Below is a small trained network, with its code and all its weights. Each question gives an input and a class and asks what happens when units are switched off, that is, made to give their printed mean instead of their output.

import numpy as np


def w(rows, s, z=0):
    codes = np.array(rows[::2]) - 128.0
    scale = np.full(codes.shape[1], s)
    scale[-1] = z or s
    return codes * scale


def norm(h):
    return h / np.sqrt((h * h).mean(-1, keepdims=True) + 1e-5)


def f(y):
    return np.maximum(y, 0)


def log_softmax(a):
    a = a - a.max(-1, keepdims=True)
    return a - np.log(np.exp(a).sum(-1, keepdims=True))


def net(x, mask):
    res = np.array(x, float).reshape(1, 3) / 4 @ E
    u = 0
    for l in range(3):
        y = f(norm(res) @ A[l][:, :-1].T + A[l][:, -1])
        res = res + np.where(mask[u : u + 13], y, B[l][:, -1]) @ B[l][:, :-1]
        u += 13
    return log_softmax(norm(res)[-1] @ U[:, :-1].T + U[:, -1])


A, B = {}, {}
E = w([
[90,16,81,24,68,50],'x0',
[120,251,102,104,19,80],'x1',
[128,87,222,126,19,234],'x2',
],0.0034)
A[0] = w([
[144,151,135,143,106,83,81],'L0N1',
[199,176,123,96,97,106,18],'L0N2',
[16,199,169,37,195,173,33],'L0N3',
[151,108,206,163,110,128,95],'L0N4',
[119,146,138,118,138,133,44],'L0N5',
[87,102,103,207,41,149,62],'L0N6',
[151,160,163,175,156,141,81],'L0N7',
[108,80,165,53,121,41,72],'L0N8',
[83,145,111,208,157,64,103],'L0N9',
[136,214,208,26,208,173,41],'L0N10',
[127,182,115,133,84,99,7],'L0N11',
[203,191,104,112,83,114,1],'L0N12',
[253,54,129,107,189,144,53],'L0N13',
],0.0044,0.0023)
B[0] = w([
[77,136,137,142,137,132,166],'L0N1',
[66,163,128,133,122,147,165],'L0N2',
[142,96,94,158,106,119,128],'L0N3',
[132,175,102,65,145,121,205],'L0N4',
[127,125,111,130,129,135,128],'L0N5',
[148,170,108,46,151,163,188],'L0N6',
[129,72,50,158,77,100,212],'L0N7',
[161,98,36,188,87,131,250],'L0N8',
[180,153,141,29,107,198,220],'L0N9',
[147,69,67,169,86,95,173],'L0N10',
[43,169,136,130,130,139,180],'L0N11',
[50,158,116,133,120,141,186],'L0N12',
[2,185,147,120,100,130,215],'L0N13',
],0.0093,0.0018)
A[1] = w([
[180,98,235,126,89,170,21],'L1N1',
[107,93,154,128,168,133,40],'L1N2',
[183,142,157,49,158,113,79],'L1N3',
[76,138,169,111,159,109,62],'L1N4',
[98,67,161,160,217,158,49],'L1N5',
[92,149,53,130,120,181,163],'L1N6',
[147,133,120,117,175,84,55],'L1N7',
[132,112,142,141,159,120,65],'L1N8',
[148,140,115,119,195,93,39],'L1N9',
[151,169,115,113,220,34,37],'L1N10',
[204,126,99,190,121,130,40],'L1N11',
[189,187,146,254,176,165,4],'L1N12',
[106,53,143,141,196,149,28],'L1N13',
],0.0087,0.0016)
B[1] = w([
[215,156,164,64,165,135,170],'L1N1',
[105,155,136,127,98,121,145],'L1N2',
[93,112,114,145,180,156,147],'L1N3',
[110,103,81,136,148,160,149],'L1N4',
[75,182,134,129,87,128,172],'L1N5',
[122,124,152,148,174,165,255],'L1N6',
[159,124,177,103,116,139,146],'L1N7',
[120,135,147,123,142,103,132],'L1N8',
[159,139,153,65,137,141,151],'L1N9',
[186,123,221,90,76,170,172],'L1N10',
[96,127,106,164,151,177,160],'L1N11',
[179,97,3,146,74,77,192],'L1N12',
[99,179,124,104,84,88,167],'L1N13',
],0.012,0.0061)
A[2] = w([
[64,210,147,143,74,59,5],'L2N1',
[104,171,143,136,115,114,37],'L2N2',
[200,108,193,100,139,116,51],'L2N3',
[101,82,158,172,162,159,74],'L2N4',
[154,71,83,138,104,72,92],'L2N5',
[129,137,110,111,162,112,82],'L2N6',
[159,127,165,111,134,136,100],'L2N7',
[96,73,149,161,208,136,33],'L2N8',
[104,124,151,136,178,142,129],'L2N9',
[116,122,136,139,148,129,56],'L2N10',
[124,7,111,113,127,53,86],'L2N11',
[126,144,114,138,153,127,128],'L2N12',
[137,48,108,118,116,74,100],'L2N13',
],0.011,0.0013)
B[2] = w([
[6,207,159,87,83,68,254],'L2N1',
[110,129,116,106,89,58,185],'L2N2',
[181,168,206,106,181,185,225],'L2N3',
[133,47,138,83,143,100,154],'L2N4',
[151,87,96,226,158,156,222],'L2N5',
[114,97,145,132,97,159,135],'L2N6',
[178,148,157,106,159,103,194],'L2N7',
[75,27,158,118,148,118,153],'L2N8',
[165,64,134,131,104,120,167],'L2N9',
[128,104,133,133,135,134,134],'L2N10',
[196,179,29,229,85,114,210],'L2N11',
[162,89,132,110,84,85,155],'L2N12',
[140,144,21,174,122,147,198],'L2N13',
],0.013,0.0045)
U = w([
[32,205,140,96,78,78,166],'0',
[192,123,4,231,119,146,146],'1',
[220,173,213,65,173,179,144],'2',
[104,15,146,112,155,123,125],'3',
[110,132,133,158,195,122,1],'4',
],0.011,0.0088)

Each question gives the input, the list of numbers given to net, and the class t.
The units are the neurons (one row each of A and B). Each row of codes is followed by its name. A weight is (code - 128) times the scale printed after its matrix; where a second scale follows, it is the last column's (A, B and U).
mask holds one flag per neuron, layer by layer. A switched-off neuron (its flag False) gives its mean, the last column of its row in B, instead of its output. The means were averaged over made-up inputs and are rounded, as every weight is.
A unit's drop is (log p(t) with every unit on - log p(t) with that unit switched off) / (log p(t) with every unit on - log p(t) with every unit switched off).
The circuit of an input: a set's keep is (log p(t) with only the set's units on - log p(t) with every unit switched off) / (log p(t) with every unit on - log p(t) with every unit switched off). Starting from the 12 units with the biggest drops (on a tie, the unit counted first), units are removed one at a time, each time the one whose removal leaves the highest keep (on an exact tie, the one counted first), for as long as the keep stays at least 0.8.
units of the circuit, in order: the units of the circuit, biggest drop first
k most important neurons: the k neurons with the biggest drops, biggest first
k most important neurons of layer l: the k neurons of layer l with the biggest drops, biggest first
drop of u: that unit's drop, to one decimal
input [1,5,-7], class 2: most important neuron of layer 1 : L1N10
input [2,0,0], class 3: 2 most important neurons : L1N12; L1N11
input [-3,-6,-6], class 0: 4 most important neurons : L1N5; L1N13; L0N4; L0N13
input [5,-1,-7], class 2: 2 most important neurons : L1N10; L1N12
input [3,0,-1], class 3: 3 most important neurons : L0N8; L1N12; L1N11
input [3,3,0], class 3: 4 most important neurons : L1N12; L1N6; L1N13; L1N5
input [3,-1,-1], class 3: 2 most important neurons of layer 0 : L0N8; L0N7
input [6,-6,-4], class 0: 3 most important neurons of layer 1 : L1N13; L1N12; L1N5
input [0,3,3], class 3: 2 most important neurons : L1N13; L1N5
input [0,-3,1], class 3: 3 most important neurons : L0N13; L1N4; L0N4
input [0,-5,6], class 2: 2 most important neurons : L1N1; L0N4
input [4,3,0], class 1: 4 most important neurons : L0N8; L1N5; L1N10; L1N3
input [-7,-8,-4], class 0: drop of L2N1 : 0.1
input [0,-5,8], class 2: units of the circuit, in order : L1N1
input [8,-6,7], class 1: drop of L1N10 : 0.1
input [-5,-7,5], class 0: drop of L1N5 : 0.2
